Below are the code and all the weights of a small trained network. Each question names an input and a class and asks about switching units off, where a switched-off unit gives its printed mean instead of its output.

import numpy as np


def w(rows, s, z=0):
    codes = np.array(rows[::2]) - 128.0
    scale = np.full(codes.shape[1], s)
    scale[-1] = z or s
    return codes * scale


def norm(h):
    return h / np.sqrt((h * h).mean(-1, keepdims=True) + 1e-5)


def f(y):
    return np.maximum(y, 0)


def log_softmax(a):
    a = a - a.max(-1, keepdims=True)
    return a - np.log(np.exp(a).sum(-1, keepdims=True))


def net(x, mask):
    res = np.array(x, float).reshape(1, 8) / 4 @ E
    u = 0
    for l in range(4):
        y = f(norm(res) @ A[l][:, :-1].T + A[l][:, -1])
        res = res + np.where(mask[u : u + 5], y, B[l][:, -1]) @ B[l][:, :-1]
        u += 5
    return log_softmax(norm(res)[-1] @ U[:, :-1].T + U[:, -1])


A, B = {}, {}
E = w([
[35,68,140,148,166,236,133,37,88],'x0',
[129,129,127,134,130,131,128,128,126],'x1',
[126,128,121,132,135,134,125,133,133],'x2',
[154,80,200,178,1,199,76,153,166],'x3',
[135,146,236,168,216,140,50,194,51],'x4',
[131,128,128,126,129,129,127,127,132],'x5',
[131,119,127,130,126,129,129,128,128],'x6',
[170,84,138,181,134,54,24,32,144],'x7',
],0.00081)
A[0] = w([
[101,176,86,88,239,126,157,133,119,240],'0.n1',
[136,141,173,170,77,251,94,164,152,109],'0.n2',
[180,146,76,103,78,86,141,141,215,82],'0.n3',
[130,74,125,143,145,47,48,94,153,1],'0.n4',
[67,147,17,62,53,131,165,64,248,74],'0.n5',
],0.0017,0.0016)
B[0] = w([
[110,85,161,137,5,97,67,77,92,249],'0.n1',
[113,62,104,55,73,69,62,101,99,205],'0.n2',
[92,78,245,181,149,98,141,95,115,181],'0.n3',
[230,221,135,112,91,178,48,14,163,148],'0.n4',
[230,52,187,190,152,110,181,110,48,218],'0.n5',
],0.002)
A[1] = w([
[212,198,130,167,99,59,122,198,167,57],'1.n1',
[174,81,144,182,124,99,80,94,100,132],'1.n2',
[99,179,72,91,250,56,169,80,101,195],'1.n3',
[77,136,138,75,110,182,236,236,102,159],'1.n4',
[146,103,207,101,68,48,123,111,64,254],'1.n5',
],0.0026,0.00063)
B[1] = w([
[22,97,142,83,166,122,181,101,183,175],'1.n1',
[122,211,85,101,135,149,157,124,151,203],'1.n2',
[149,72,138,190,4,118,46,185,139,166],'1.n3',
[188,206,105,178,158,76,9,5,200,186],'1.n4',
[111,134,59,92,152,231,126,175,112,253],'1.n5',
],0.0027,0.0038)
A[2] = w([
[178,173,177,56,132,7,153,231,192,1],'2.n1',
[134,74,220,143,72,214,110,159,198,110],'2.n2',
[127,147,206,135,220,134,59,242,54,123],'2.n3',
[119,205,228,130,240,171,68,177,80,217],'2.n4',
[222,248,154,110,117,121,92,48,129,48],'2.n5',
],0.0019,0.00035)
B[2] = w([
[64,93,204,133,143,129,129,47,119,179],'2.n1',
[120,168,105,124,134,2,111,134,87,228],'2.n2',
[208,90,101,133,79,132,225,115,114,230],'2.n3',
[165,116,108,149,100,131,227,71,172,249],'2.n4',
[128,162,58,188,169,171,88,132,164,240],'2.n5',
],0.0028,0.0015)
A[3] = w([
[110,120,136,67,79,107,105,141,167,223],'3.n1',
[109,110,86,155,136,198,122,104,108,213],'3.n2',
[113,125,93,146,93,96,90,172,86,3],'3.n3',
[4,121,159,134,147,143,145,101,117,73],'3.n4',
[160,65,85,147,83,96,163,116,140,149],'3.n5',
],0.0033,0.0005)
B[3] = w([
[62,115,129,140,209,128,89,126,30,188],'3.n1',
[98,192,126,70,172,13,169,235,198,253],'3.n2',
[89,130,184,43,6,249,19,214,67,162],'3.n3',
[26,95,199,21,242,15,145,177,234,165],'3.n4',
[177,160,222,158,205,214,164,209,63,223],'3.n5',
],0.0019,0.0028)
U = w([
[178,188,67,195,125,102,51,39,202,125],'0',
[225,84,148,175,118,159,254,126,96,126],'1',
[100,162,94,86,162,157,124,176,132,252],'2',
[43,66,196,89,171,47,148,108,160,44],'3',
[130,92,157,124,29,143,40,180,49,47],'4',
],0.0069,0.0027)

Each question gives the input, the list of numbers given to net, and the class t.
The units are the neurons (one row each of A and B). Each row of codes is followed by its name. A weight is (code - 128) times the scale printed after its matrix; where a second scale follows, it is the last column's (A, B and U).
mask holds one flag per neuron, layer by layer. A switched-off neuron (its flag False) gives its mean, the last column of its row in B, instead of its output. The means were averaged over made-up inputs and are rounded, as every weight is.
A unit's drop is (log p(t) with every unit on - log p(t) with that unit switched off) / (log p(t) with every unit on - log p(t) with every unit switched off).
The circuit of an input: a set's keep is (log p(t) with only the set's units on - log p(t) with every unit switched off) / (log p(t) with every unit on - log p(t) with every unit switched off). Starting from the 12 units with the biggest drops (on a tie, the unit counted first), units are removed one at a time, each time the one whose removal leaves the highest keep (on an exact tie, the one counted first), for as long as the keep stays at least 0.8.
circuit, biggest first: the units of the circuit, biggest drop first
most important unit: the unit with the biggest drop
k most important neurons: the k neurons with the biggest drops, biggest first
k most important neurons of layer l: the k neurons of layer l with the biggest drops, biggest first
input [8,-1,0,2,-6,3,-4,-3], class 3: circuit, biggest first => (3.n4; 1.n5)
input [-1,1,3,2,0,5,7,5], class 2: 3 most important neurons => (1.n4; 1.n2; 1.n3)
input [1,-2,0,-2,-8,-6,6,0], class 1: most important unit => 0.n5
input [-2,-3,8,-7,7,6,3,3], class 1: circuit, biggest first => (2.n3; 2.n4)
input [4,7,-3,6,6,-8,-1,0], class 1: 3 most important neurons => (2.n3; 2.n4; 0.n1)
input [3,-2,0,-4,-8,-7,-4,4], class 1: circuit, biggest first => (0.n5; 3.n5)
input [-7,-1,-5,-6,-6,-4,-3,-4], class 3: circuit, biggest first => (2.n1; 0.n3; 1.n2)
input [2,7,6,2,-7,5,0,5], class 1: circuit, biggest first => (0.n5; 3.n5)
input [-7,4,8,1,3,2,1,6], class 3: 4 most important neurons => (1.n1; 1.n4; 2.n1; 0.n1)
input [5,6,1,-7,-7,-7,-3,1], class 1: 2 most important neurons => (0.n5; 3.n5)
input [-2,-6,2,1,8,3,-7,4], class 1: circuit, biggest first => (2.n3; 2.n4)
input [8,5,-2,-2,6,-1,3,-3], class 3: 2 most important neurons of layer 3 => (3.n4; 3.n2)
input [3,2,-3,-1,7,8,1,2], class 1: circuit, biggest first => (2.n3; 2.n4)
input [-2,-3,7,-5,1,-6,1,-1], class 4: circuit, biggest first => (1.n3)
input [1,2,1,-8,1,-7,5,5], class 4: 2 most important neurons => (1.n3; 1.n4)
input [-2,-8,1,3,-8,7,-8,6], class 1: 3 most important neurons => (1.n4; 0.n5; 3.n5)
input [-5,0,8,-7,1,-4,-1,5], class 4: circuit, biggest first => (1.n3; 3.n3)
input [-8,-4,8,-5,4,-4,2,-3], class 3: circuit, biggest first => (1.n1; 2.n1)
input [5,0,-8,3,3,-3,-8,5], class 2: circuit, biggest first => (1.n4; 3.n2; 1.n2)
input [7,7,-7,-8,-3,8,6,-1], class 4: 3 most important neurons of layer 1 => (1.n3; 1.n1; 1.n2)
input [-1,-3,-2,-8,-7,-2,-1,-5], class 4: circuit, biggest first => (1.n3; 2.n4; 3.n3; 1.n2)
input [0,-6,3,3,2,8,7,6], class 2: circuit, biggest first => (1.n2; 1.n4)
input [3,-7,2,6,0,-3,8,-8], class 0: 2 most important neurons => (1.n4; 0.n1)
input [2,-6,6,6,3,5,8,4], class 2: 3 most important neurons => (1.n2; 1.n3; 1.n4)
input [8,8,4,5,0,-2,-6,-4], class 3: most important unit => 3.n4
